Below is a small trained network, with its code and all its weights. Each question gives an input and a target symbol and asks what happens when units are switched off, that is, made to give their printed mean instead of their output.

import numpy as np


def w(rows, s, z=0):
    codes = np.array(rows[::2]) - 128.0
    scale = np.full(codes.shape[1], s)
    scale[-1] = z or s
    return codes * scale


def f(y):
    return y / 2 * (1 + np.tanh(0.7978845608 * (y + 0.044715 * y**3)))


def softmax(a):
    e = np.exp(a - a.max(-1, keepdims=True))
    return e / e.sum(-1, keepdims=True)


def log_softmax(a):
    a = a - a.max(-1, keepdims=True)
    return a - np.log(np.exp(a).sum(-1, keepdims=True))


def net(x, mask):
    ids = ['ΓΔΘΞΣΦΨαβζημπω'.index(c) for c in x.split()]
    T = len(ids)
    res = E[ids] + P[:T]
    u = 0
    for l in range(3):
        r = res
        for j in range(2):
            rows = slice(4 * j, 4 * j + 4)
            q, k, v = (r @ M[l][rows].T for M in (Q, K, V))
            z = softmax(np.where(np.tri(T) > 0, q @ k.T / 4**0.5, -1e9)) @ v
            o = O[l][rows]
            res = res + np.where(mask[u + j], z, o[:, -1]) @ o[:, :-1]
        u += 2
        y = f(res @ A[l][:, :-1].T + A[l][:, -1])
        res = res + np.where(mask[u : u + 4], y, B[l][:, -1]) @ B[l][:, :-1]
        u += 4
    return log_softmax(res[-1] @ U[:, :-1].T + U[:, -1])


Q, K, V, O, A, B = {}, {}, {}, {}, {}, {}
E = w([
[174,139,44],'Γ',
[225,104,163],'Δ',
[30,156,103],'Θ',
[211,138,188],'Ξ',
[173,115,79],'Σ',
[163,128,115],'Φ',
[174,81,93],'Ψ',
[169,73,125],'α',
[177,208,85],'β',
[175,58,55],'ζ',
[254,119,95],'η',
[142,182,132],'μ',
[168,66,84],'π',
[170,117,80],'ω',
],0.0062)
P = w([
[74,48,201],'0',
[153,196,59],'1',
[175,184,58],'2',
[183,176,74],'3',
[193,166,79],'4',
[193,167,65],'5',
[209,145,71],'6',
[203,145,68],'7',
[214,138,80],'8',
[223,154,67],'9',
[231,121,68],'10',
[231,168,49],'11',
[252,189,14],'12',
],0.0029)
Q[0] = w([
[138,86,144],'0.h0',
[143,177,136],'0.h0',
[3,130,153],'0.h0',
[213,61,87],'0.h0',
[135,115,107],'0.h1',
[131,159,207],'0.h1',
[114,139,144],'0.h1',
[104,126,106],'0.h1',
],0.037)
K[0] = w([
[124,169,151],'0.h0',
[91,102,122],'0.h0',
[63,177,26],'0.h0',
[251,111,222],'0.h0',
[134,124,141],'0.h1',
[115,107,21],'0.h1',
[121,142,123],'0.h1',
[123,163,177],'0.h1',
],0.028)
V[0] = w([
[134,136,134],'0.h0',
[194,223,187],'0.h0',
[192,232,202],'0.h0',
[43,1,47],'0.h0',
[143,111,170],'0.h1',
[122,147,82],'0.h1',
[115,161,24],'0.h1',
[146,101,221],'0.h1',
],0.0058)
O[0] = w([
[122,139,131,137],'0.h0',
[110,216,147,225],'0.h0',
[102,229,155,220],'0.h0',
[155,2,99,4],'0.h0',
[143,143,177,115],'0.h1',
[117,117,75,157],'0.h1',
[115,105,29,192],'0.h1',
[138,150,204,80],'0.h1',
],0.0079,0.0015)
A[0] = w([
[179,189,171,111],'0.n0',
[48,181,27,4],'0.n1',
[15,94,84,132],'0.n2',
[1,103,83,142],'0.n3',
],0.0089,0.0043)
B[0] = w([
[79,94,56,253],'0.n0',
[152,31,220,128],'0.n1',
[231,233,181,93],'0.n2',
[236,245,185,100],'0.n3',
],0.012,0.0015)
Q[1] = w([
[159,144,110],'1.h0',
[141,106,108],'1.h0',
[147,161,136],'1.h0',
[84,122,145],'1.h0',
[113,131,15],'1.h1',
[99,167,151],'1.h1',
[110,137,65],'1.h1',
[30,83,254],'1.h1',
],0.043)
K[1] = w([
[124,181,123],'1.h0',
[164,159,115],'1.h0',
[86,139,151],'1.h0',
[127,71,114],'1.h0',
[153,108,253],'1.h1',
[186,143,84],'1.h1',
[155,117,193],'1.h1',
[78,41,12],'1.h1',
],0.035)
V[1] = w([
[134,149,156],'1.h0',
[133,144,150],'1.h0',
[117,85,68],'1.h0',
[129,136,139],'1.h0',
[66,252,103],'1.h1',
[96,93,223],'1.h1',
[151,95,61],'1.h1',
[195,139,95],'1.h1',
],0.014)
O[1] = w([
[155,116,96,131],'1.h0',
[152,118,97,130],'1.h0',
[77,150,186,126],'1.h0',
[136,125,119,127],'1.h0',
[7,121,235,122],'1.h1',
[186,214,145,81],'1.h1',
[158,39,104,102],'1.h1',
[79,130,52,252],'1.h1',
],0.014,0.0048)
A[1] = w([
[113,227,72,45],'1.n0',
[210,77,117,3],'1.n1',
[94,49,179,25],'1.n2',
[114,2,103,113],'1.n3',
],0.0088,0.0043)
B[1] = w([
[157,34,202,253],'1.n0',
[132,1,216,224],'1.n1',
[128,22,141,135],'1.n2',
[86,236,78,246],'1.n3',
],0.0095,0.0046)
Q[2] = w([
[5,105,175],'2.h0',
[153,111,83],'2.h0',
[67,71,77],'2.h0',
[80,139,180],'2.h0',
[37,182,218],'2.h1',
[63,234,137],'2.h1',
[126,145,118],'2.h1',
[130,216,53],'2.h1',
],0.024)
K[2] = w([
[249,240,31],'2.h0',
[117,97,196],'2.h0',
[208,159,190],'2.h0',
[159,175,50],'2.h0',
[45,34,128],'2.h1',
[26,45,211],'2.h1',
[119,123,145],'2.h1',
[68,106,242],'2.h1',
],0.02)
V[2] = w([
[133,165,109],'2.h0',
[56,1,146],'2.h0',
[94,69,193],'2.h0',
[170,138,185],'2.h0',
[130,125,133],'2.h1',
[160,143,233],'2.h1',
[113,119,83],'2.h1',
[156,177,176],'2.h1',
],0.0062)
O[2] = w([
[100,139,122,124],'2.h0',
[220,29,193,134],'2.h0',
[162,155,170,49],'2.h0',
[117,213,98,94],'2.h0',
[129,133,128,125],'2.h1',
[113,255,138,4],'2.h1',
[136,75,125,184],'2.h1',
[73,207,140,26],'2.h1',
],0.007,0.0036)
A[2] = w([
[220,191,103,247],'2.n0',
[254,219,192,1],'2.n1',
[70,206,76,130],'2.n2',
[84,181,193,56],'2.n3',
],0.0088,0.0071)
B[2] = w([
[136,185,195,245],'2.n0',
[134,86,3,209],'2.n1',
[163,117,143,254],'2.n2',
[81,111,96,171],'2.n3',
],0.03,0.0073)
U = w([
[102,38,68,120],'Γ',
[152,173,129,207],'Δ',
[126,119,144,135],'Θ',
[63,190,73,46],'Ξ',
[143,113,138,116],'Σ',
[115,176,200,195],'Φ',
[174,112,168,132],'Ψ',
[186,116,97,27],'α',
[92,54,215,226],'β',
[179,48,144,1],'ζ',
[138,125,137,113],'η',
[2,137,164,147],'μ',
[178,97,168,82],'π',
[142,116,133,141],'ω',
],0.0058,0.0046)

Each question gives the input, a string of symbols that net reads in full, and the target symbol t.
The units are the heads (4 rows each of Q, K, V and O) and the neurons (one row each of A and B). Each row of codes is followed by its name. A weight is (code - 128) times the scale printed after its matrix; where a second scale follows, it is the last column's (O, A, B and U).
mask holds one flag per unit, layer by layer, with each layer's heads first. A switched-off unit (its flag False) gives its mean, the last column of its rows in O or B, instead of its output. The means were averaged over made-up inputs and are rounded, as every weight is.
A unit's drop is (log p(t) with every unit on - log p(t) with that unit switched off) / (log p(t) with every unit on - log p(t) with every unit switched off).
The circuit of an input: a set's keep is (log p(t) with only the set's units on - log p(t) with every unit switched off) / (log p(t) with every unit on - log p(t) with every unit switched off). Starting from the 12 units with the biggest drops (on a tie, the unit counted first), units are removed one at a time, each time the one whose removal leaves the highest keep (on an exact tie, the one counted first), for as long as the keep stays at least 0.8.
circuit, biggest first: the units of the circuit, biggest drop first
most important unit: the unit with the biggest drop
top k neurons: the k neurons with the biggest drops, biggest first
top k neurons in layer l: the k neurons of layer l with the biggest drops, biggest first
heads that matter: for each layer, one digit per head in row order, 1 if its drop is at least 0.15 and else 0, layers parted by /
input β Ξ β π ω Θ β, target μ: top neuron : [0.n3]
input Δ Γ Γ β β, target Δ: circuit, biggest first : [1.h1, 2.n0, 0.h1, 2.n1]
input Γ Γ Θ Γ β Γ β α Γ Γ Ξ μ, target μ: circuit, biggest first : [1.h1, 0.n3]
input Γ η Γ Γ Γ Δ Γ Ψ α Γ, target Γ: circuit, biggest first : [1.h1, 2.n0]
input Γ ω β Γ Γ Ξ Γ β Γ Γ β, target Γ: top 3 neurons : [0.n0, 2.n0, 0.n2]
input Γ Γ ζ Γ Γ Γ ζ β Δ, target Γ: top 2 neurons : [2.n0, 0.n1]
input Φ Γ Γ Γ, target Φ: heads that matter : 11 / 01 / 00
input Γ Φ μ α β Ξ Γ β Γ Γ Γ π Ψ, target Γ: top 2 neurons : [0.n0, 2.n0]
input Γ Γ Γ β Γ Γ ω, target Γ: heads that matter : 10 / 01 / 11
input Ξ Γ Ξ Γ Θ η β, target μ: top 2 neurons : [0.n0, 0.n3]
input β Γ Ξ β Γ β Θ Γ, target μ: heads that matter : 10 / 01 / 00
input Φ β Ξ β ζ Γ Γ π α, target Φ: top 2 neurons : [0.n0, 2.n1]
input Γ Ψ Δ Ξ, target Γ: top 3 neurons : [0.n0, 2.n0, 0.n3]
input Γ Ξ Δ α Γ Γ, target Γ: most important unit : 0.n0
input β Γ Γ Γ Φ Γ Γ Ξ η, target β: circuit, biggest first : [1.h1, 2.h0, 0.h0]
input ζ Ξ Ξ Γ ζ β Γ Γ α β Ψ Ξ, target ζ: top 2 neurons in layer 1 : [1.n1, 1.n0]
input Ξ Ξ ζ, target Ξ: heads that matter : 11 / 01 / 01
input ζ Γ β, target ζ: top 2 neurons : [1.n1, 0.n0]
input β Γ Φ Φ, target β: top 3 neurons : [1.n2, 2.n1, 0.n1]
input Φ Δ β β Γ Ψ Γ Γ α β β, target Φ: top 2 neurons in layer 0 : [0.n0, 0.n1]
input Γ Ξ Γ Γ Θ Ξ β Φ, target μ: top 3 neurons in layer 0 : [0.n3, 0.n2, 0.n0]
input Γ Ψ β Θ Γ α Ξ, target μ: most important unit : 1.h1
input Ξ Γ α Ξ, target Ξ: top 2 neurons in layer 2 : [2.n3, 2.n1]
input Γ Γ Ξ Γ α Φ, target Γ: top 3 neurons in layer 0 : [0.n0, 0.n2, 0.n3]
